Below are the code and all the weights of a small trained network. Each question names an input and a target symbol and asks about switching units off, where a switched-off unit gives its printed mean instead of its output.

import numpy as np


def w(rows, s, z=0):
    codes = np.array(rows[::2]) - 128.0
    scale = np.full(codes.shape[1], s)
    scale[-1] = z or s
    return codes * scale


def norm(h):
    return h / np.sqrt((h * h).mean(-1, keepdims=True) + 1e-5)


def softmax(a):
    e = np.exp(a - a.max(-1, keepdims=True))
    return e / e.sum(-1, keepdims=True)


def log_softmax(a):
    a = a - a.max(-1, keepdims=True)
    return a - np.log(np.exp(a).sum(-1, keepdims=True))


def net(x, mask):
    ids = ['Παβδεζηθτψ'.index(c) for c in x.split()]
    T = len(ids)
    res = E[ids] + P[:T]
    u = 0
    for l in range(2):
        r = norm(res)
        for j in range(3):
            rows = slice(3 * j, 3 * j + 3)
            q, k, v = (r @ M[l][rows].T for M in (Q, K, V))
            z = softmax(np.where(np.tri(T) > 0, q @ k.T / 3**0.5, -1e9)) @ v
            o = O[l][rows]
            res = res + np.where(mask[u + j], z, o[:, -1]) @ o[:, :-1]
        u += 3
    return log_softmax(norm(res)[-1] @ U[:, :-1].T + U[:, -1])


Q, K, V, O = {}, {}, {}, {}
E = w([
[138,168,197,108,75,64,81],'Π',
[81,135,174,136,127,196,152],'α',
[110,98,210,104,157,103,57],'β',
[151,161,95,112,96,182,37],'δ',
[190,106,86,176,212,115,108],'ε',
[204,180,187,187,38,127,137],'ζ',
[103,97,159,92,194,59,109],'η',
[186,218,115,128,70,71,169],'θ',
[182,255,208,111,128,135,136],'τ',
[12,106,162,100,99,105,134],'ψ',
],0.0046)
P = w([
[201,11,157,5,179,192,143],'0',
[162,120,195,134,147,82,85],'1',
[145,134,176,149,145,80,89],'2',
[138,141,164,152,141,84,93],'3',
[132,150,150,156,140,91,105],'4',
[131,154,137,164,138,95,107],'5',
[126,158,125,162,137,102,111],'6',
[128,161,116,168,136,108,115],'7',
[121,161,105,176,129,113,122],'8',
[123,160,95,177,130,113,121],'9',
[124,165,88,179,125,116,124],'10',
[121,163,77,183,124,116,122],'11',
[121,169,72,187,125,117,132],'12',
],0.0025)
Q[0] = w([
[68,60,178,67,109,183,187],'L0H1',
[124,131,178,215,166,199,204],'L0H1',
[112,146,190,138,254,143,142],'L0H1',
[205,140,77,83,120,89,157],'L0H2',
[105,162,109,192,162,226,185],'L0H2',
[145,175,152,142,126,156,149],'L0H2',
[92,21,162,116,163,183,155],'L0H3',
[63,59,161,109,165,174,175],'L0H3',
[151,214,137,110,42,114,160],'L0H3',
],0.0073)
K[0] = w([
[107,55,177,13,100,136,207],'L0H1',
[198,63,119,53,95,211,222],'L0H1',
[196,77,156,74,189,102,105],'L0H1',
[70,160,97,186,142,177,72],'L0H2',
[149,17,58,26,107,150,118],'L0H2',
[84,105,89,90,131,101,142],'L0H2',
[140,118,252,79,106,102,159],'L0H3',
[91,130,253,66,74,85,169],'L0H3',
[118,155,56,160,106,168,68],'L0H3',
],0.0066)
V[0] = w([
[63,180,116,38,144,75,103],'L0H1',
[194,62,115,86,144,85,78],'L0H1',
[241,195,158,66,113,176,140],'L0H1',
[128,166,99,96,61,157,106],'L0H2',
[81,146,110,196,171,111,4],'L0H2',
[175,190,97,168,144,164,68],'L0H2',
[98,197,189,101,32,141,137],'L0H3',
[132,146,91,2,61,176,50],'L0H3',
[139,131,96,123,121,202,9],'L0H3',
],0.0035)
O[0] = w([
[153,205,120,128,131,214,211,115],'L0H1',
[158,141,90,133,8,119,122,173],'L0H1',
[181,197,242,78,105,103,65,255],'L0H1',
[107,176,153,146,145,143,176,134],'L0H2',
[146,72,164,79,186,201,99,129],'L0H2',
[129,80,96,153,156,214,165,179],'L0H2',
[174,41,113,118,111,140,55,99],'L0H3',
[101,146,25,175,172,102,2,129],'L0H3',
[45,199,75,157,82,139,70,190],'L0H3',
],0.0037,0.0027)
Q[1] = w([
[148,106,121,117,186,165,153],'L1H1',
[147,112,108,124,190,171,195],'L1H1',
[133,240,129,140,144,115,216],'L1H1',
[254,255,132,230,95,156,38],'L1H2',
[228,146,121,154,178,27,176],'L1H2',
[126,78,195,169,240,48,111],'L1H2',
[127,125,149,156,103,147,20],'L1H3',
[172,141,170,92,113,88,84],'L1H3',
[99,151,124,80,104,143,160],'L1H3',
],0.0091)
K[1] = w([
[136,86,77,125,190,88,96],'L1H1',
[157,84,86,144,199,87,129],'L1H1',
[132,213,118,203,174,98,232],'L1H1',
[201,153,101,189,155,253,97],'L1H2',
[254,109,40,142,214,53,130],'L1H2',
[173,87,154,49,170,24,48],'L1H2',
[118,132,172,112,53,197,60],'L1H3',
[195,162,200,109,112,100,98],'L1H3',
[95,131,130,99,122,69,167],'L1H3',
],0.0081)
V[1] = w([
[79,215,164,135,110,132,157],'L1H1',
[126,89,190,249,154,167,120],'L1H1',
[169,120,135,223,207,53,131],'L1H1',
[218,63,121,109,167,114,31],'L1H2',
[132,205,212,17,51,114,4],'L1H2',
[94,80,156,60,165,158,88],'L1H2',
[138,107,137,151,167,75,158],'L1H3',
[158,167,166,22,89,102,10],'L1H3',
[245,173,126,112,122,121,98],'L1H3',
],0.0033)
O[1] = w([
[52,107,87,44,73,127,166,175],'L1H1',
[209,187,82,115,95,113,159,113],'L1H1',
[159,164,56,175,187,177,177,149],'L1H1',
[28,174,155,146,44,190,191,215],'L1H2',
[187,173,2,227,209,221,172,206],'L1H2',
[163,157,163,194,116,87,119,105],'L1H2',
[87,110,102,153,142,175,104,127],'L1H3',
[62,25,154,78,175,40,172,255],'L1H3',
[34,47,107,58,117,101,46,225],'L1H3',
],0.0032,0.0042)
U = w([
[49,22,191,67,174,43,32,110],'Π',
[71,98,132,254,206,105,237,69],'α',
[159,156,128,195,154,220,205,165],'β',
[112,227,29,183,113,174,60,253],'δ',
[43,215,203,76,6,150,184,107],'ε',
[250,54,168,193,20,136,91,167],'ζ',
[133,82,73,99,64,162,149,64],'η',
[245,136,52,45,125,30,183,115],'θ',
[184,194,214,44,217,192,93,137],'τ',
[140,89,103,110,95,169,145,72],'ψ',
],0.0079,0.0043)

Each question gives the input, a string of symbols that net reads in full, and the target symbol t.
The units are the heads (3 rows each of Q, K, V and O). Each row of codes is followed by its name. A weight is (code - 128) times the scale printed after its matrix; where a second scale follows, it is the last column's (O and U).
mask holds one flag per head, layer by layer. A switched-off head (its flag False) gives its mean, the last column of its rows in O, instead of its output. The means were averaged over made-up inputs and are rounded, as every weight is.
A unit's drop is (log p(t) with every unit on - log p(t) with that unit switched off) / (log p(t) with every unit on - log p(t) with every unit switched off).
The circuit of an input: a set's keep is (log p(t) with only the set's units on - log p(t) with every unit switched off) / (log p(t) with every unit on - log p(t) with every unit switched off). Starting from all 6 units, units are removed one at a time, each time the one whose removal leaves the highest keep (on an exact tie, the one counted first), for as long as the keep stays at least 0.8.
units of the circuit, in order: the units of the circuit, biggest drop first
most important unit: the unit with the biggest drop
heads that matter: for each layer, one digit per head in row order, 1 if its drop is at least 0.15 and else 0, layers parted by /
input δ θ θ ε ζ ζ α, target β: heads that matter -> 011 / 010
input ζ θ α ψ θ ζ β α α θ θ Π ψ, target α: units of the circuit, in order -> [L0H1; L1H3; L1H2]
input ζ ψ ζ θ θ ψ θ ψ β ζ Π, target Π: heads that matter -> 001 / 001
input τ α θ ψ δ θ α ζ ε θ ζ α, target τ: units of the circuit, in order -> [L0H1; L1H2; L0H3]
input θ ε θ ζ η ζ θ β Π θ ε η ψ, target Π: heads that matter -> 001 / 010
input ζ ε α, target Π: units of the circuit, in order -> [L0H1]
input η δ θ ψ ζ ζ ψ δ τ, target δ: heads that matter -> 001 / 000
input β ζ θ β β β δ β θ η ζ η η, target β: heads that matter -> 100 / 001
input ζ η ζ θ ζ θ α τ, target τ: units of the circuit, in order -> [L0H3; L1H2; L1H3]
input α ζ θ ψ ε, target Π: heads that matter -> 100 / 010
input ψ η ζ η η ζ ψ θ Π, target Π: heads that matter -> 001 / 001
input ε η θ θ ε β η ε η δ β Π α, target ζ: heads that matter -> 111 / 111
input α ζ δ α, target α: units of the circuit, in order -> [L1H2; L0H2; L1H3; L0H3]
input α ζ ζ ε ζ ψ θ τ ζ α, target α: units of the circuit, in order -> [L1H2; L0H2; L0H1; L0H3]
input θ ζ θ ζ θ τ, target τ: heads that matter -> 001 / 011
input ψ β θ ψ β, target α: heads that matter -> 100 / 010
input θ ψ ε η ε ψ Π α θ ψ, target β: units of the circuit, in order -> [L0H1; L1H3]
input θ ψ ψ, target α: most important unit -> L1H3
input θ ζ ε ζ β ψ Π θ β, target α: units of the circuit, in order -> [L1H2; L0H1]
input θ ζ θ ζ θ η η, target α: most important unit -> L0H1
